Here is a tiny trained network, its code and every weight. The questions are about switching its units off for an input and a target symbol, where a switched-off unit gives its printed mean instead of its output.

import numpy as np


def w(rows, s, z=0):
    codes = np.array(rows[::2]) - 128.0
    scale = np.full(codes.shape[1], s)
    scale[-1] = z or s
    return codes * scale


def norm(h):
    return h / np.sqrt((h * h).mean(-1, keepdims=True) + 1e-5)


def f(y):
    return np.maximum(y, 0)


def softmax(a):
    e = np.exp(a - a.max(-1, keepdims=True))
    return e / e.sum(-1, keepdims=True)


def log_softmax(a):
    a = a - a.max(-1, keepdims=True)
    return a - np.log(np.exp(a).sum(-1, keepdims=True))


def net(x, mask):
    ids = ['Ωαβεζησψ'.index(c) for c in x.split()]
    T = len(ids)
    res = E[ids] + P[:T]
    u = 0
    for l in range(2):
        r = norm(res)
        for j in range(3):
            rows = slice(3 * j, 3 * j + 3)
            q, k, v = (r @ M[l][rows].T for M in (Q, K, V))
            z = softmax(np.where(np.tri(T) > 0, q @ k.T / 3**0.5, -1e9)) @ v
            o = O[l][rows]
            res = res + np.where(mask[u + j], z, o[:, -1]) @ o[:, :-1]
        u += 3
        y = f(norm(res) @ A[l][:, :-1].T + A[l][:, -1])
        res = res + np.where(mask[u : u + 4], y, B[l][:, -1]) @ B[l][:, :-1]
        u += 4
    return log_softmax(norm(res)[-1] @ U[:, :-1].T + U[:, -1])


Q, K, V, O, A, B = {}, {}, {}, {}, {}, {}
E = w([
[38,120,112,205,158,127,111,90,83,182,184,210],'Ω',
[90,165,48,126,77,109,135,141,146,143,218,125],'α',
[120,161,167,61,174,133,164,96,104,55,182,24],'β',
[204,123,213,49,102,173,226,92,142,143,139,151],'ε',
[145,10,150,114,130,83,111,108,175,95,196,114],'ζ',
[160,164,188,119,77,57,92,122,115,11,82,159],'η',
[123,109,105,192,75,157,150,173,70,127,64,48],'σ',
[167,175,137,172,166,103,50,200,174,169,94,76],'ψ',
],0.0011)
P = w([
[155,169,102,118,127,254,33,10,144,88,146,47],'0',
[213,124,131,230,93,43,174,41,88,178,173,97],'1',
[63,161,120,162,123,164,195,130,238,83,132,167],'2',
[108,121,139,81,123,163,46,129,120,72,176,67],'3',
[172,91,162,181,98,17,173,137,73,182,172,149],'4',
[48,119,143,103,132,155,202,199,201,84,96,206],'5',
[73,90,171,17,135,145,76,195,106,76,124,108],'6',
[116,78,190,134,122,20,182,214,70,189,117,168],'7',
],0.0011)
Q[0] = w([
[101,107,105,148,131,165,135,116,137,111,130,126],'0.h0',
[170,130,121,93,107,98,62,99,54,152,154,107],'0.h0',
[148,95,140,95,117,100,96,107,32,148,167,105],'0.h0',
[130,105,152,74,94,142,139,128,109,113,161,118],'0.h1',
[119,113,130,167,131,104,135,142,129,151,114,158],'0.h1',
[151,128,167,84,139,159,146,97,127,106,130,123],'0.h1',
[41,142,98,71,127,202,100,118,173,85,137,186],'0.h2',
[81,108,185,136,69,12,191,186,108,131,211,153],'0.h2',
[132,94,195,147,85,1,182,132,40,169,210,136],'0.h2',
],0.0067)
K[0] = w([
[82,131,111,126,156,166,76,129,85,133,154,129],'0.h0',
[191,126,98,106,40,82,137,141,164,92,136,44],'0.h0',
[184,98,130,55,48,97,129,133,158,76,150,53],'0.h0',
[57,104,121,37,144,157,100,203,133,77,130,145],'0.h1',
[129,96,114,204,113,96,129,128,128,145,125,172],'0.h1',
[92,163,131,69,196,224,108,96,190,76,81,136],'0.h1',
[89,138,99,113,75,130,141,14,110,79,223,181],'0.h2',
[86,73,177,71,151,120,140,254,142,117,89,164],'0.h2',
[117,74,173,85,157,138,143,243,124,127,63,113],'0.h2',
],0.0045)
V[0] = w([
[63,150,154,131,203,118,113,116,149,176,173,154],'0.h0',
[94,79,174,147,101,158,105,98,110,118,95,158],'0.h0',
[88,106,109,195,140,142,115,24,18,167,142,143],'0.h0',
[204,114,170,127,151,44,212,92,95,138,135,99],'0.h1',
[155,142,135,142,116,93,149,93,55,206,131,152],'0.h1',
[124,128,162,162,162,185,143,111,182,143,118,149],'0.h1',
[121,117,109,176,92,133,67,191,140,203,104,160],'0.h2',
[75,161,119,198,187,128,138,183,127,106,83,44],'0.h2',
[115,56,107,183,7,192,170,131,47,95,106,103],'0.h2',
],0.0018)
O[0] = w([
[186,171,120,74,141,96,150,154,125,115,112,180,114],'0.h0',
[162,116,149,148,179,126,163,119,112,121,159,85,118],'0.h0',
[133,130,195,149,247,172,140,207,144,119,148,194,229],'0.h0',
[200,162,153,49,133,198,140,99,160,104,160,166,173],'0.h1',
[167,120,152,59,80,164,164,152,110,82,142,106,104],'0.h1',
[137,107,94,151,67,105,101,129,131,136,141,168,114],'0.h1',
[176,165,158,64,123,157,101,68,156,126,175,157,2],'0.h2',
[172,76,86,110,63,238,134,107,125,86,111,141,109],'0.h2',
[179,157,7,93,110,75,131,78,108,168,68,138,214],'0.h2',
],0.0019,0.00074)
A[0] = w([
[154,92,162,144,135,120,162,107,121,197,165,198,76],'0.n0',
[211,77,115,99,116,71,164,48,57,146,79,112,109],'0.n1',
[213,96,251,65,93,213,108,112,113,110,164,114,3],'0.n2',
[78,86,209,162,207,143,57,102,83,108,132,133,109],'0.n3',
],0.0024,0.002)
B[0] = w([
[141,160,112,114,128,98,129,131,136,98,105,43,222],'0.n0',
[146,164,59,151,105,184,94,182,137,156,151,183,253],'0.n1',
[140,72,252,184,56,185,86,104,133,175,196,119,193],'0.n2',
[192,139,44,91,70,142,141,127,129,158,133,165,248],'0.n3',
],0.0028,0.0014)
Q[1] = w([
[174,129,139,127,204,148,47,80,132,157,116,42],'1.h0',
[139,126,100,3,178,192,27,147,92,115,101,97],'1.h0',
[125,105,98,105,102,9,201,234,84,173,175,64],'1.h0',
[143,139,141,157,188,106,138,163,99,166,180,138],'1.h1',
[124,125,120,136,82,110,166,110,136,167,125,93],'1.h1',
[162,102,159,165,252,171,82,118,113,124,113,117],'1.h1',
[205,122,98,140,127,22,120,167,63,149,200,77],'1.h2',
[215,130,163,178,100,38,141,214,85,147,102,132],'1.h2',
[157,147,157,188,151,186,59,58,160,120,44,138],'1.h2',
],0.0056)
K[1] = w([
[198,168,103,132,174,146,41,66,129,129,168,2],'1.h0',
[137,229,104,57,190,166,113,155,67,166,148,30],'1.h0',
[158,5,163,47,122,81,131,193,114,122,60,139],'1.h0',
[133,73,90,186,204,123,129,85,68,222,248,90],'1.h1',
[53,123,143,75,171,123,218,226,149,173,135,160],'1.h1',
[213,170,112,237,180,184,105,49,149,109,155,107],'1.h1',
[100,79,134,85,97,69,76,178,132,107,53,163],'1.h2',
[157,97,192,136,103,73,120,214,114,134,8,157],'1.h2',
[198,174,111,229,122,136,119,58,149,113,140,60],'1.h2',
],0.0042)
V[1] = w([
[77,132,108,188,180,129,103,88,137,189,123,187],'1.h0',
[103,73,61,113,145,72,132,211,58,75,206,127],'1.h0',
[81,76,116,40,156,99,62,165,163,42,66,121],'1.h0',
[194,135,96,169,91,110,111,116,164,250,163,40],'1.h1',
[114,189,103,106,163,98,55,137,111,54,23,125],'1.h1',
[162,96,128,146,147,105,25,137,30,167,159,66],'1.h1',
[129,247,137,160,107,120,85,144,120,15,82,161],'1.h2',
[181,179,163,159,119,143,173,148,135,203,53,67],'1.h2',
[82,121,116,81,172,165,177,82,181,227,134,70],'1.h2',
],0.0017)
O[1] = w([
[145,48,127,99,46,86,139,152,165,117,119,116,110],'1.h0',
[115,155,120,193,93,248,118,64,156,83,68,125,161],'1.h0',
[174,148,133,190,162,157,87,124,199,53,228,166,59],'1.h0',
[101,129,212,88,150,164,129,181,135,64,59,189,250],'1.h1',
[157,141,144,79,73,29,164,133,85,168,187,46,79],'1.h1',
[43,156,148,86,100,103,154,208,215,95,157,114,127],'1.h1',
[88,123,161,54,159,212,155,187,191,111,91,197,161],'1.h2',
[82,90,150,159,98,119,125,197,80,136,236,153,116],'1.h2',
[151,90,82,126,71,103,28,102,57,120,176,95,97],'1.h2',
],0.0017,0.0016)
A[1] = w([
[175,169,161,99,57,147,165,143,84,145,63,96,170],'1.n0',
[128,83,98,110,130,142,9,133,162,139,124,53,66],'1.n1',
[24,120,106,125,143,136,109,45,189,77,116,100,95],'1.n2',
[175,142,136,254,101,54,123,153,171,89,121,148,10],'1.n3',
],0.0023,0.0011)
B[1] = w([
[104,84,123,130,150,99,57,88,180,95,150,105,255],'1.n0',
[123,139,170,158,189,120,252,107,133,109,105,172,209],'1.n1',
[166,123,160,120,96,76,92,168,57,213,156,119,207],'1.n2',
[128,189,142,57,169,224,129,89,44,121,149,70,171],'1.n3',
],0.0025,0.0018)
U = w([
[183,160,2,117,46,187,85,146,115,202,134,212,185],'Ω',
[82,164,153,144,115,16,149,224,50,209,146,88,139],'α',
[178,224,135,64,180,204,150,65,42,84,164,44,71],'β',
[141,31,238,154,89,204,52,109,137,158,230,140,254],'ε',
[222,61,134,147,187,59,218,8,133,140,101,169,45],'ζ',
[119,145,107,34,105,45,25,95,222,63,114,74,178],'η',
[17,59,81,244,113,181,133,111,119,71,55,57,2],'σ',
[102,184,184,116,195,183,188,222,215,70,81,203,131],'ψ',
],0.0043,0.0006)

Each question gives the input, a string of symbols that net reads in full, and the target symbol t.
The units are the heads (3 rows each of Q, K, V and O) and the neurons (one row each of A and B). Each row of codes is followed by its name. A weight is (code - 128) times the scale printed after its matrix; where a second scale follows, it is the last column's (O, A, B and U).
mask holds one flag per unit, layer by layer, with each layer's heads first. A switched-off unit (its flag False) gives its mean, the last column of its rows in O or B, instead of its output. The means were averaged over made-up inputs and are rounded, as every weight is.
A unit's drop is (log p(t) with every unit on - log p(t) with that unit switched off) / (log p(t) with every unit on - log p(t) with every unit switched off).
The circuit of an input: a set's keep is (log p(t) with only the set's units on - log p(t) with every unit switched off) / (log p(t) with every unit on - log p(t) with every unit switched off). Starting from the 12 units with the biggest drops (on a tie, the unit counted first), units are removed one at a time, each time the one whose removal leaves the highest keep (on an exact tie, the one counted first), for as long as the keep stays at least 0.8.
circuit, biggest first: the units of the circuit, biggest drop first
unit that matters most: the unit with the biggest drop
top k neurons: the k neurons with the biggest drops, biggest first
top k neurons in layer l: the k neurons of layer l with the biggest drops, biggest first
heads that matter: for each layer, one digit per head in row order, 1 if its drop is at least 0.15 and else 0, layers parted by /
input α η ζ, target ε: heads that matter : 000 / 100
input η α α ε ζ ψ σ α, target ε: circuit, biggest first : (0.h2 0.h1 0.n2)
input Ω σ ζ σ ζ, target Ω: circuit, biggest first : (0.h2 0.n1)
input σ Ω α σ α α β ψ, target ε: unit that matters most : 0.h2
input η η β Ω α, target σ: heads that matter : 001 / 100
input Ω Ω ψ ε σ, target ε: circuit, biggest first : (0.h2 0.n2)
input η α Ω α α, target η: heads that matter : 000 / 000
input ε ψ Ω ψ β, target ε: circuit, biggest first : (0.h2 0.n2)
input ε ε σ Ω ψ η ζ ε, target ψ: circuit, biggest first : (1.h2 1.h0 0.n1 0.n0)
input ζ σ Ω β α α Ω Ω, target η: heads that matter : 011 / 000
input ζ ζ α α, target α: circuit, biggest first : (1.n2 0.h1 1.n1 0.n1)
input β α α ζ α, target β: heads that matter : 000 / 000
input ψ η α ψ β β, target α: circuit, biggest first : (1.n2 0.h0 0.h1)
input α β η ζ, target ζ: circuit, biggest first : (1.n1 0.n3 0.h1)
input η Ω Ω ζ α Ω ε η, target ψ: unit that matters most : 1.h2
input α ζ β ε β ε ζ η, target ψ: heads that matter : 000 / 001
input ε η α ψ α Ω η α, target ψ: heads that matter : 000 / 001
input Ω ψ α α η η Ω ε, target ψ: top 3 neurons in layer 0 : (0.n1 0.n3 0.n0)
input Ω α σ σ σ α ζ β, target β: heads that matter : 010 / 101
input ε σ ε, target ζ: heads that matter : 000 / 110
input σ Ω α Ω α Ω ζ Ω, target β: top 3 neurons : (0.n0 1.n3 0.n1)
input α α α, target Ω: top neuron in layer 1 : (1.n2)
input ε ε α σ ε, target Ω: circuit, biggest first : (0.n1 0.h2)
input Ω α Ω β ε, target α: top 2 neurons in layer 0 : (0.n0 0.n1)
input ψ σ α σ η α, target Ω: heads that matter : 100 / 010
input ε ψ Ω σ β Ω ζ α, target β: heads that matter : 000 / 100
input Ω α ε α η ε α σ, target Ω: unit that matters most : 0.h2
input ε α ζ α ε, target β: top 3 neurons : (1.n3 0.n0 0.n1)
input Ω β σ α ψ ψ η α, target ε: heads that matter : 001 / 000
